Below is a small trained network, with its code and all its weights. Each question gives an input and a class and asks what happens when units are switched off, that is, made to give their printed mean instead of their output.

import numpy as np


def w(rows, s, z=0):
    codes = np.array(rows[::2]) - 128.0
    scale = np.full(codes.shape[1], s)
    scale[-1] = z or s
    return codes * scale


def f(y):
    return y / 2 * (1 + np.tanh(0.7978845608 * (y + 0.044715 * y**3)))


def log_softmax(a):
    a = a - a.max(-1, keepdims=True)
    return a - np.log(np.exp(a).sum(-1, keepdims=True))


def net(x, mask):
    res = np.array(x, float).reshape(1, 7) / 4 @ E
    y = f(res @ A[0][:, :-1].T + A[0][:, -1])
    res = res + np.where(mask, y, B[0][:, -1]) @ B[0][:, :-1]
    return log_softmax(res[-1] @ U[:, :-1].T + U[:, -1])


A, B = {}, {}
E = w([
[3,100,113,193,145,7,102,125],'x0',
[153,49,242,231,158,242,42,108],'x1',
[164,184,235,81,8,2,156,45],'x2',
[67,40,125,99,62,153,94,216],'x3',
[96,100,124,124,86,146,114,172],'x4',
[143,138,114,147,104,111,109,119],'x5',
[92,102,140,105,127,159,136,168],'x6',
],0.0055)
A[0] = w([
[113,183,153,108,95,102,150,132,44],'n1',
[224,96,110,89,84,180,153,127,111],'n2',
[179,140,102,108,126,194,128,164,124],'n3',
[129,147,26,175,142,201,153,135,54],'n4',
[68,91,136,102,31,135,54,228,229],'n5',
[115,110,205,148,110,148,126,97,3],'n6',
[190,131,180,110,40,129,170,120,115],'n7',
[111,159,90,196,97,61,110,189,155],'n8',
[120,161,56,89,171,106,178,69,151],'n9',
[123,51,196,186,159,140,54,72,99],'n10',
[197,170,133,106,117,190,148,131,118],'n11',
[103,142,143,121,217,178,126,190,54],'n12',
[188,36,76,91,163,120,89,157,97],'n13',
[105,130,70,21,103,77,175,128,95],'n14',
[93,107,204,137,127,182,72,56,46],'n15',
[98,145,255,64,70,117,164,92,58],'n16',
],0.0077,0.0034)
B[0] = w([
[156,61,60,142,102,125,98,142,149],'n1',
[59,221,140,157,103,151,141,121,197],'n2',
[82,139,106,224,172,92,124,119,183],'n3',
[99,72,57,196,102,48,113,90,180],'n4',
[88,126,220,106,149,128,206,161,254],'n5',
[140,20,22,95,62,173,98,133,138],'n6',
[89,111,106,235,175,56,85,106,205],'n7',
[134,255,133,84,127,164,136,94,185],'n8',
[215,56,174,104,137,159,163,88,210],'n9',
[192,125,118,63,55,176,145,135,206],'n10',
[106,180,161,192,106,166,188,68,189],'n11',
[142,118,74,178,143,144,119,156,171],'n12',
[71,104,115,186,57,106,166,93,158],'n13',
[178,111,77,74,120,175,96,154,228],'n14',
[250,87,61,36,88,140,125,102,170],'n15',
[85,41,63,234,140,43,72,104,206],'n16',
],0.0056,0.0057)
U = w([
[83,67,49,200,99,79,100,130,52],'0',
[220,97,65,2,48,192,134,150,1],'1',
[165,141,180,167,139,104,165,213,246],'2',
[108,116,192,122,118,121,205,122,124],'3',
[119,172,173,99,119,149,130,145,225],'4',
[110,178,146,89,119,153,82,134,205],'5',
[55,186,140,163,102,128,135,118,39],'6',
],0.0078,0.0027)

Each question gives the input, the list of numbers given to net, and the class t.
The units are the neurons (one row each of A and B). Each row of codes is followed by its name. A weight is (code - 128) times the scale printed after its matrix; where a second scale follows, it is the last column's (A, B and U).
mask holds one flag per neuron, in row order. A switched-off neuron (its flag False) gives its mean, the last column of its row in B, instead of its output. The means were averaged over made-up inputs and are rounded, as every weight is.
A unit's drop is (log p(t) with every unit on - log p(t) with that unit switched off) / (log p(t) with every unit on - log p(t) with every unit switched off).
The circuit of an input: a set's keep is (log p(t) with only the set's units on - log p(t) with every unit switched off) / (log p(t) with every unit on - log p(t) with every unit switched off). Starting from the 12 units with the biggest drops (on a tie, the unit counted first), units are removed one at a time, each time the one whose removal leaves the highest keep (on an exact tie, the one counted first), for as long as the keep stays at least 0.8.
circuit, biggest first: the units of the circuit, biggest drop first
most important unit: the unit with the biggest drop
top k neurons: the k neurons with the biggest drops, biggest first
drop of u: that unit's drop, to one decimal
input [8,8,-7,-6,-5,2,6], class 1: most important unit => n10
input [-1,8,8,-2,1,7,-4], class 0: circuit, biggest first => n16, n7
input [3,8,0,8,-5,5,5], class 1: circuit, biggest first => n10, n15
input [5,-6,-1,4,7,-5,1], class 4: top 2 neurons => n5, n8
input [1,6,5,1,4,-6,-6], class 1: top 2 neurons => n15, n10
input [-3,-3,8,7,7,8,1], class 0: top 3 neurons => n16, n7, n1
input [-8,-7,-6,-7,-2,3,5], class 6: circuit, biggest first => n3, n11
input [4,-5,7,-1,0,-5,-7], class 0: top 4 neurons => n16, n1, n5, n7
input [5,-6,-4,0,-1,8,1], class 5: circuit, biggest first => n8, n16
input [-8,0,-8,-8,-7,5,3], class 0: top 2 neurons => n4, n3
input [-8,5,5,-3,7,-4,0], class 6: circuit, biggest first => n2, n11, n7
input [0,-3,6,1,0,4,1], class 0: circuit, biggest first => n16, n7
input [-5,7,-2,5,-6,7,0], class 1: top 2 neurons => n15, n10
input [4,3,-3,8,5,4,0], class 3: circuit, biggest first => n5
input [-6,5,-8,6,-5,-1,2], class 0: circuit, biggest first => n4, n3
input [-2,0,5,4,-5,-3,1], class 0: top 3 neurons => n16, n7, n8
input [-1,7,1,-3,4,-1,-3], class 1: circuit, biggest first => n15, n10
input [-2,-4,-8,1,-6,-6,-5], class 0: top 2 neurons => n4, n5
input [1,8,-6,-4,5,2,7], class 1: drop of n10 => 0.6
input [7,-4,-3,6,5,-4,-8], class 2: most important unit => n5
input [-2,8,1,5,8,-6,-8], class 1: drop of n10 => 0.3
input [-1,-3,7,4,-1,-6,-2], class 0: drop of n16 => 0.6
input [4,6,-5,-5,3,-1,-1], class 1: drop of n10 => 0.5
